Below are the code and all the weights of a small trained network. Each question names an input and a class and asks about switching units off, where a switched-off unit gives its printed mean instead of its output.

import numpy as np


def w(rows, s, z=0):
    codes = np.array(rows[::2]) - 128.0
    scale = np.full(codes.shape[1], s)
    scale[-1] = z or s
    return codes * scale


def f(y):
    return np.maximum(y, 0)


def log_softmax(a):
    a = a - a.max(-1, keepdims=True)
    return a - np.log(np.exp(a).sum(-1, keepdims=True))


def net(x, mask):
    res = np.array(x, float).reshape(1, 4) / 4 @ E
    y = f(res @ A[0][:, :-1].T + A[0][:, -1])
    res = res + np.where(mask, y, B[0][:, -1]) @ B[0][:, :-1]
    return log_softmax(res[-1] @ U[:, :-1].T + U[:, -1])


A, B = {}, {}
E = w([
[138,145,107,1,165,209,127],'x0',
[158,140,96,133,130,126,131],'x1',
[143,53,138,128,215,93,39],'x2',
[108,226,168,109,176,60,128],'x3',
],0.0083)
A[0] = w([
[110,196,130,134,18,172,254,14],'neuron 1',
[117,90,105,133,75,156,107,33],'neuron 2',
[93,204,137,124,162,78,135,51],'neuron 3',
[133,47,118,142,72,196,134,1],'neuron 4',
[165,49,114,149,67,181,126,3],'neuron 5',
[100,113,130,250,78,38,130,71],'neuron 6',
],0.0069,0.00079)
B[0] = w([
[217,13,196,167,173,118,198,254],'neuron 1',
[166,193,152,136,72,91,132,162],'neuron 2',
[163,212,201,192,95,110,89,188],'neuron 3',
[122,219,162,132,21,69,72,190],'neuron 4',
[160,218,150,132,77,107,56,189],'neuron 5',
[20,126,43,2,161,187,220,247],'neuron 6',
],0.0066,0.0065)
U = w([
[127,248,178,177,73,72,55,2],'0',
[49,125,59,50,152,191,174,220],'1',
[176,2,194,185,190,88,126,136],'2',
],0.008,0.00062)

Each question gives the input, the list of numbers given to net, and the class t.
The units are the neurons (one row each of A and B). Each row of codes is followed by its name. A weight is (code - 128) times the scale printed after its matrix; where a second scale follows, it is the last column's (A, B and U).
mask holds one flag per neuron, in row order. A switched-off neuron (its flag False) gives its mean, the last column of its row in B, instead of its output. The means were averaged over made-up inputs and are rounded, as every weight is.
A unit's drop is (log p(t) with every unit on - log p(t) with that unit switched off) / (log p(t) with every unit on - log p(t) with every unit switched off).
The circuit of an input: a set's keep is (log p(t) with only the set's units on - log p(t) with every unit switched off) / (log p(t) with every unit on - log p(t) with every unit switched off). Starting from all 6 units, units are removed one at a time, each time the one whose removal leaves the highest keep (on an exact tie, the one counted first), for as long as the keep stays at least 0.8.
circuit, biggest first: the units of the circuit, biggest drop first
unit that matters most: the unit with the biggest drop
k most important neurons: the k neurons with the biggest drops, biggest first
drop when u is switched off: that unit's drop, to one decimal
input [3,1,-7,5], class 2: unit that matters most -> neuron 1
input [5,-4,-7,4], class 2: circuit, biggest first -> [neuron 1; neuron 6]
input [-7,8,1,-8], class 0: 2 most important neurons -> [neuron 5; neuron 4]
input [-6,5,4,-4], class 1: 3 most important neurons -> [neuron 6; neuron 1; neuron 3]
input [5,2,2,-6], class 0: 3 most important neurons -> [neuron 6; neuron 4; neuron 5]
input [-4,0,-2,1], class 1: circuit, biggest first -> [neuron 6; neuron 4]
input [6,-7,-3,6], class 0: 2 most important neurons -> [neuron 6; neuron 3]
input [3,-6,-5,4], class 2: 4 most important neurons -> [neuron 1; neuron 6; neuron 4; neuron 5]
input [-3,-1,2,0], class 1: 2 most important neurons -> [neuron 1; neuron 6]
input [6,-8,-6,-6], class 0: circuit, biggest first -> [neuron 4; neuron 6]
input [-7,-6,-7,-2], class 1: 2 most important neurons -> [neuron 6; neuron 3]
input [4,6,-4,-4], class 0: 4 most important neurons -> [neuron 6; neuron 4; neuron 5; neuron 2]
input [3,6,1,-7], class 0: drop when neuron 5 is switched off -> 0.1
input [1,-3,-7,-5], class 2: circuit, biggest first -> [neuron 1]
input [-5,-7,-1,2], class 1: drop when neuron 6 is switched off -> 0.6
input [6,4,-7,0], class 2: drop when neuron 6 is switched off -> 0.3
